What each symbol does to the points:
pg: π>nq, λ>fz, θ>hf
dc: π>pm, λ>gd, θ>mg
gn: π>dh, λ>gz, θ>bn
dl: π>zp, λ>rl, θ>bs
qj: π>qc, λ>gj, θ>tm
mz: π>tq, λ>tz, θ>bb
gd: π>tm, λ>mz, θ>pp
mg: π>dc, λ>pp, θ>hm
pn: π>ql, λ>bs, θ>qt
lm: π>bq, λ>hm, θ>zh
sb: π>bt, λ>pg, θ>hj
tr: π>cd, λ>mr, θ>ct
tt: π>rl, λ>dh, θ>sn
hj: π>sb, λ>hf, θ>qp
bn: π>gn, λ>bp, θ>zm
bb: π>mz, λ>rd, θ>gp
cq: π>sl, λ>qt, θ>gz
jz: π>mr, λ>hj, θ>hc
jl: π>gp, λ>cd, θ>fs
jf: π>hm, λ>rr, θ>bt
cz: π>pp, λ>gp, θ>rr
gp: π>bb, λ>rm, θ>jl
mp: π>mj, λ>dc, θ>bq
tm: π>qj, λ>tq, θ>gd
rl: π>hc, λ>nl, θ>tt
sl: π>lp, λ>pn, θ>cq
hc: π>jz, λ>qp, θ>rl
sn: π>tt, λ>gn, θ>hz
gj: π>qn, λ>jc, θ>tq
cd: π>rm, λ>bm, θ>tr
nq: π>rr, λ>fs, θ>pg
ql: π>zc, λ>dl, θ>pn
hf: π>pg, λ>zc, θ>lp
qg: π>hz, λ>zm, θ>jc
rm: π>rd, λ>zh, θ>cd
dh: π>nl, λ>cq, θ>gn
bc: π>bp, λ>qj, θ>pm
hm: π>mg, λ>cz, θ>jf
qn: π>hg, λ>qg, θ>gj
jc: π>qg, λ>mj, θ>gg
qc: π>nh, λ>qn, θ>qj
sq: π>bs, λ>sn, θ>hg
bm: π>zh, λ>bt, θ>mr
qt: π>pn, λ>sq, θ>nh
mj: π>zm, λ>pm, θ>mp
bp: π>gz, λ>qc, θ>bc
ct: π>tr, λ>jz, θ>zp
rd: π>tz, λ>lm, θ>rm
hg: π>sq, λ>hz, θ>qn
tq: π>gj, λ>gg, θ>mz
qp: π>hj, λ>lp, θ>nl
zp: π>ct, λ>hc, θ>dl
tz: π>gg, λ>bq, θ>rd
pp: π>gd, λ>bb, θ>cz
gg: π>jc, λ>mp, θ>tz
fz: π>fs, λ>ct, θ>zc
lp: π>hf, λ>ql, θ>sl
zh: π>lm, λ>jf, θ>bm
bq: π>mp, λ>mg, θ>lm
zm: π>bn, λ>bc, θ>mj
bs: π>dl, λ>tt, θ>sq
bt: π>jf, λ>nq, θ>sb
hz: π>sn, λ>bn, θ>qg
zc: π>fz, λ>zp, θ>ql
nl: π>qp, λ>sl, θ>dh
gz: π>cq, λ>nh, θ>bp
mr: π>bm, λ>sb, θ>jz
nh: π>qt, λ>hg, θ>qc
pm: π>bc, λ>tm, θ>dc
rr: π>cz, λ>jl, θ>nq
fs: π>jl, λ>tr, θ>fz

The rows follow the links: the fewer symbols apart two points are, the more alike their rows tend to be.

Each row is also shifted at random along 5 hidden directions that mean nothing.

Some points, each with a row of numbers:
tq	[22, -56, 2, 10, 1, 7, 14, -12, -11, 16, -11, 4, 28, -16, 41, 11, 14, -44, -36, 44, 0, -55, 3, 8, 1, 10, -35, 13, -26, -8]
pp	[3, 1, 38, 4, 24, -25, 3, -3, -13, 0, -26, -21, -24, 20, 21, -23, -8, -29, -28, 28, -9, 11, 47, 43, -18, 4, 8, -21, -27, 16]
zc	[57, 16, -21, 17, -14, 4, 27, -7, 31, -16, 22, 5, 60, -20, 25, -41, -43, -8, 45, -18, -8, -31, 1, -12, -1, -5, 84, 21, -32, -10]
tr	[-59, 30, 2, -31, 24, -40, 40, -8, 17, -24, -10, -33, 34, -6, -33, 46, 15, 17, 10, -54, -20, -46, -25, 50, -19, -2, 39, -7, 5, -29]
zm	[6, -28, -15, 27, 24, 15, 52, -32, 56, 18, 29, 1, 8, 21, 43, -6, 6, 18, -5, 43, 33, -20, 22, -43, -3, 1, -33, 9, 30, -13]
gn	[37, -25, -19, 21, -44, 14, -9, 10, 13, -21, 24, 40, -26, -6, -15, 20, 26, 18, 4, 1, 3, -16, -7, 13, 35, 33, 7, -23, 41, 51]
fs	[33, 22, -9, -42, 12, 0, -44, -7, -30, 3, -4, -14, 21, -3, -5, 24, 10, 20, -7, -39, -6, -5, -23, 7, -13, -26, 40, -24, 3, -45]
sl	[-46, 23, -9, 18, -33, -14, 64, 10, 27, -48, 1, 9, 12, -18, -52, 13, -34, -14, 39, -11, -26, -11, -32, -7, 0, 50, -6, 30, -5, 44]
cz	[-25, 16, 52, -12, 30, 15, -69, -43, -36, 8, -25, -17, -34, 55, 22, 2, 12, -24, -29, -7, 5, 57, 33, -32, -26, -22, 3, 22, -1, -24]
pg	[-80, 25, -21, -38, 0, 28, -70, -32, -31, 8, 11, 0, 21, 3, 24, -1, -5, 25, -10, -41, 10, 29, -24, -54, -14, -48, 42, -12, 20, -65]
mz	[-73, 0, 23, -5, 20, -35, 23, 13, -10, 31, -27, -21, -22, -11, 22, -29, -11, -29, -38, 28, 3, 20, 28, 35, -34, -10, -42, -21, -15, 10]
gj	[-27, -36, -22, 3, 27, 49, -14, 6, -6, 8, 19, 6, -3, 18, 34, 21, 10, 27, -27, 70, 20, -15, 6, -62, 16, 1, -53, -31, 8, -26]
dh	[-56, 29, -9, -1, -35, 14, 6, 4, 25, 3, 23, 35, -24, -4, -2, 14, -26, -6, 5, -16, 19, 29, -12, -48, -38, 31, -7, 13, 50, 46]
bb	[62, -28, 42, 16, 12, 8, -17, 4, -32, -50, -21, -5, -6, 15, 34, 4, 10, -40, -40, 26, -27, -28, 51, 14, 21, 11, 40, -15, -40, 15]
tt	[25, 17, -15, 9, -52, -3, 18, 13, 16, -8, 11, 29, -11, -22, -19, -3, -30, -13, 17, -16, 1, 17, -25, -20, -13, 35, -7, 14, 23, 52]
cd	[32, 27, 28, -24, 39, 7, 13, -19, 3, -42, -1, -17, 19, 20, 22, 45, 3, -2, -32, -40, -3, -19, 14, -40, -29, -13, 46, 7, 20, -32]
jl	[59, 42, 32, -24, 42, -45, 43, -15, 22, 1, -19, -38, 7, 11, -12, 16, 0, -8, -4, -47, -3, -1, 7, 32, -47, -15, 19, 20, 4, -21]
bp	[43, -25, -20, 38, -18, 0, 25, -54, 45, 21, 25, 12, -11, 19, 24, -35, 20, 20, 6, 19, 29, 14, 10, -15, 17, -9, -29, 8, 44, 1]
hm	[-68, 3, 62, 4, 43, 0, -3, 3, -27, -58, -29, -23, -26, 35, -16, 40, 27, -18, -33, -1, -26, -3, 38, 3, 17, 8, 7, 5, -18, 6]
ct	[20, 3, -23, -8, -18, 7, -14, 5, -18, -23, 10, 4, 47, -34, 7, -18, -5, 8, 13, -44, -14, -22, -19, -6, 32, -37, 60, 1, -21, -34]
bc	[-47, -17, -32, 0, 24, 50, -17, 7, -8, 6, 24, 3, -27, 24, 25, -3, 4, 60, -27, 72, 28, 33, 5, -87, 24, -18, -71, -51, 31, -30]
qt	[30, 4, -19, 17, -48, -2, 39, 27, 21, -51, 18, 31, -19, -25, -22, 17, -8, 15, 3, -1, -13, -15, -12, -1, 20, 47, 4, -31, 38, 67]
sn	[32, -7, -14, 28, -41, -12, 52, -8, 49, -35, 24, 27, -9, -6, -12, 17, 5, 9, 9, -1, -3, -35, -2, 20, 9, 50, 19, -15, 44, 62]
dc	[-44, -34, 10, -5, 2, 1, -7, 28, -46, 6, -22, -3, -8, -27, 25, -7, 6, -30, -56, 34, -5, -5, 11, 4, 10, -13, -52, -20, -24, 0]
jf	[-31, 17, 62, -24, 55, -21, 17, 30, -9, -19, -30, -24, -10, 11, -34, 63, 41, -17, -13, -64, -9, -21, 14, 27, -6, -16, 6, 52, 0, -5]
dl	[9, 16, -14, 23, -31, 30, 2, -44, 27, -24, 21, 18, 38, 14, 14, -12, -56, -28, 41, 10, -11, -4, -13, -63, -25, 44, 49, 40, -14, 7]
hg	[15, -29, -11, 33, -31, 12, -5, -56, 46, 23, 30, 32, -15, 26, 23, -4, 32, 8, 6, -1, 27, -3, 6, -6, 5, 14, 0, 17, 56, 19]
rd	[46, 14, 39, 10, 20, -45, 15, -38, 3, -3, -31, -36, -21, 32, 5, -41, -19, -25, -12, 28, -17, 32, 43, 52, -26, 4, 9, -20, -29, 8]
jz	[-35, 16, -17, -17, -9, 18, -36, -3, -13, 16, 18, 6, 33, -16, 23, -27, -13, 9, 18, -43, 10, 6, -12, -33, 0, -41, 56, 14, -8, -42]

In each set, the symbols that take the first to the second take the third to the fourth, perhaps in another order. Give the fourth.
Answers are names.
[18, 6, 45, 16, 24, -15, 16, -42, -10, -67, -25, -28, -10, 35, 5, -2, -3, -23, -31, 17, -32, 13, 41, -3, 6, 9, 21, -13, -18, -3]
to [13, -17, -4, -1, -6, -24, 4, 5, -34, 29, -25, -17, -15, -25, 22, -51, -19, -25, -42, 48, -2, 30, 6, 22, -8, -19, -61, -40, -26, -7]
as [-69, 29, -19, 3, -1, 15, 5, 26, 11, -23, 12, -2, 21, -3, -29, -3, -42, 16, 55, 3, -17, 0, -14, -19, 2, 21, 34, 7, -31, 4]
to sb

[-37, 2, -9, 2, -29, 8, -44, -26, 34, 68, 24, 38, -42, 28, 8, 6, 16, 12, 17, -12, 42, 31, -4, 4, -36, 22, -4, 8, 65, 36]
to [-3, 19, -27, 11, -47, 39, -17, -4, -19, -49, 11, 24, 6, -7, -19, -8, -47, -3, 21, 17, -20, 32, -33, -77, 14, 32, 2, 2, -9, 16]
as [68, -28, -19, 40, -28, -17, 29, -50, 52, 26, 19, 13, -10, 12, 4, -35, 25, 16, 17, 12, 23, 5, 2, 23, 24, -1, -24, 10, 40, 15]
to dh

[-31, -28, -20, 15, 29, 4, 60, 59, 8, -37, 6, -13, -13, -14, -30, 24, 28, 58, -5, 58, -5, -32, 2, 0, 67, 3, -76, -46, 0, 3]
to [28, -31, -17, 22, -5, 4, -3, -4, 25, 53, 17, 14, -25, 7, 1, -25, 36, 29, 13, 12, 35, 19, 1, 9, 27, -22, -53, 13, 31, 0]
as [-5, -42, 1, -16, 21, -14, -34, 18, -7, 131, -21, -4, -4, -2, -4, 8, 31, -25, 14, 28, 28, -12, -14, 76, -34, -4, -75, 35, -25, -12]
to qj

[-39, -34, -3, 13, 15, 24, -16, 11, 24, 62, 20, 22, -28, 18, 15, 6, 48, 25, 7, 7, 47, 4, 7, -16, 16, -24, -52, 33, 37, -3]
to [47, -4, -18, 22, -45, -7, 27, -12, 40, -15, 23, 28, -19, -4, -6, 5, 1, 11, 10, 4, 3, -12, -3, 19, 2, 41, 12, -18, 46, 57]
as [-82, 11, -10, -5, 4, 21, 11, 26, 4, -38, 20, 4, 46, -22, 10, 7, -9, 10, 18, -40, -6, -37, -2, -33, 23, -21, 63, 18, -14, -20]
to nq

[3, 30, 45, -16, 41, -22, 4, 0, -21, -23, -32, -34, -22, 20, -26, 15, 14, -2, -19, -31, -10, 34, 12, 3, -4, -25, -13, 10, -3, -19]
to [6, -17, 33, 18, 19, 1, 32, -3, -12, -66, -11, -14, -1, 5, 49, -3, -12, -34, -55, 40, -23, -28, 60, -5, 6, 14, 29, -34, -26, 17]
as [9, 3, 59, -8, 33, 9, -46, -10, -35, -8, -31, -13, -20, 33, -1, 21, 30, -30, -26, -26, -5, 21, 27, -5, 1, -19, 9, 34, -12, -12]
to tz

[-17, 19, -20, 14, -6, 22, 27, -18, 25, -49, 30, 2, 61, -11, 42, -24, -43, 2, 20, -17, -6, -30, 9, -60, 1, -12, 86, 10, -13, -25]
to [9, -6, -16, -13, -15, 6, -20, 12, -23, -22, 4, 5, 48, -36, -2, 4, 15, 4, 8, -56, -14, -38, -23, 10, 36, -35, 60, 11, -19, -35]
as [19, 21, -20, 14, -18, -3, 19, 18, 17, -19, 9, 1, 33, -9, -37, -19, -44, -2, 68, 2, -25, -12, -19, 15, 6, 30, 39, 16, -47, 15]
to zc

[53, -13, -6, 20, -45, 3, 17, 2, 40, 0, 27, 42, -8, -7, 6, 21, 8, -13, 11, -17, 10, -36, 0, 13, -8, 47, 30, 14, 40, 63]
to [-1, 22, -10, -4, -47, 27, -42, -4, 6, 43, 17, 43, -23, -2, 13, -8, -30, -19, 13, -22, 28, 47, -18, -56, -47, 17, -5, 33, 39, 36]
as [-27, -16, 60, 4, 31, 1, -25, 26, -41, -40, -34, -12, -26, 26, -17, 39, 37, -27, -26, -2, -27, -19, 39, 33, 30, 4, 13, 10, -32, 17]
to mg

[25, 13, -31, -32, -15, 6, -62, -1, -53, -9, -3, -7, 22, -24, -10, -6, 6, 30, -1, -36, -14, 12, -37, -2, 26, -44, 34, -37, -10, -54]
to [-13, 9, -18, -1, -6, 4, 14, 58, -9, -33, 11, 0, 38, -40, -21, -10, -14, 17, 36, -32, -20, -33, -10, 11, 46, -19, 53, 3, -37, -8]
as [23, -48, -5, 35, 14, 12, 53, 19, 38, -6, 23, 13, 8, -3, 11, 18, 41, 20, 0, 23, 17, -58, 17, -5, 47, 2, -30, 20, 19, 9]
to mj

[-6, 49, 24, -40, 49, -36, 30, 12, 2, -10, -22, -39, -7, 6, -35, 32, 5, 25, -7, -43, -9, 12, -4, 25, -29, -18, 4, -12, 10, -23]
to [-28, -2, -4, -33, 9, 1, -24, 37, -37, -36, -9, -6, 33, -29, -35, 59, 43, 17, -3, -60, -26, -58, -33, 35, 37, -16, 43, -6, -13, -29]
as [-31, 20, -9, 8, 1, 7, 16, 15, 30, -3, 18, 1, 42, -6, -6, -8, -36, -3, 61, -13, -8, -25, 0, 1, -12, 17, 60, 35, -32, 4]
to nl

[30, 18, 53, -9, 37, -30, 25, 4, -8, -28, -34, -31, -7, 13, -30, 24, 26, -19, -11, -42, -17, 0, 16, 31, 1, -15, 2, 32, -11, -9]
to [50, 35, 28, -15, 30, -21, 17, 5, -31, -59, -27, -40, -15, 6, -29, 7, 1, 14, -25, -21, -25, 34, 10, -7, 16, -25, -10, -23, -4, -22]
as [4, -14, 31, 8, 15, -5, 6, -10, -13, -10, -13, -6, -9, 4, 61, -23, -17, -42, -51, 35, -2, -3, 52, -4, -21, 0, 12, -22, -17, 10]
to mg

[-60, -9, 37, -2, 22, -2, -3, -4, -8, 26, -13, -4, -14, 7, 63, -13, -9, -46, -50, 22, 14, 4, 48, -8, -44, -9, -3, -1, -7, 4]
to [28, -22, -28, -5, 18, 2, -13, -10, -1, 70, 0, -13, -9, 8, 10, -26, -4, 21, 1, 71, 22, 24, -10, 6, -17, -7, -77, -33, -8, -28]
as [-12, -64, -6, -5, 22, 37, -28, 50, -35, 23, -5, 10, 5, -11, 4, 49, 45, -2, -19, 48, 4, -58, -7, 5, 34, 6, -56, 0, -25, -9]
to bn

[-59, 21, -18, -20, -4, 10, -34, 17, -21, 9, 9, 0, 25, -25, 0, -22, -10, 21, 22, -44, 3, 14, -19, -19, 9, -47, 39, 2, -11, -37]
to [-31, 18, -15, -2, -2, 24, -23, 29, 3, 6, 17, 11, 28, -5, -8, -10, -33, 7, 57, -11, -5, -9, -6, -17, -1, 3, 51, 22, -36, -1]
as [71, 21, 3, -24, 22, 2, 18, -17, -4, -66, 2, -20, 36, 1, 13, 42, -1, 13, -30, -30, -21, -38, -2, -22, -8, -5, 56, -26, 7, -34]
to sb

[36, 29, 2, -48, 27, 18, -49, 27, -56, -35, -9, -17, -9, -1, -11, 36, 10, 36, -33, -27, -11, 21, -10, -35, 8, -32, 16, -46, 7, -41]
to [8, 13, 60, -17, 41, -4, -17, 1, -23, -6, -28, -16, -13, 25, -7, 39, 33, -24, -19, -48, -1, 7, 21, 0, -10, -21, 8, 48, -1, -17]
as [34, 31, 30, -17, 36, -4, 23, -6, -16, -71, -15, -30, 0, 14, -4, 32, 5, 9, -37, -25, -19, 4, 14, -38, 3, -17, 16, -10, 9, -25]
to cz

[30, 24, -25, -2, -57, 30, -47, -2, -14, 21, 14, 37, -22, -12, -3, -23, -39, -12, 13, -6, 16, 64, -30, -64, -21, 13, -15, 12, 23, 28]
to [17, 5, -27, 3, -45, -17, 16, 58, -1, -30, 7, 22, -44, -30, -63, 13, 7, 38, 12, 1, -14, 8, -23, 41, 39, 32, -25, -52, 29, 71]
as [29, -53, 8, 17, -8, -6, 36, 11, -26, -24, -19, 0, 23, -34, 32, 1, 10, -45, -51, 37, -19, -60, 10, 13, 26, 5, -28, -6, -35, 6]
to bq

[88, -59, -10, 48, -23, 24, 15, -22, 31, -10, 27, 35, 7, 2, 32, -3, 46, 6, -5, 7, 17, -43, 13, -18, 56, -1, -1, 30, 30, 10]
to [23, 4, -27, 27, -36, -39, 36, -35, 57, 18, 13, 8, -30, 13, -29, -25, 4, 30, 28, 10, 11, 23, -10, 59, -7, 31, -17, -29, 49, 44]
as [-23, 12, 1, 3, -38, -2, 8, 26, 16, 22, 0, 30, -2, -18, -37, 15, -13, -33, 40, -35, 2, 0, -32, 6, -20, 36, -8, 63, 4, 49]
to ql

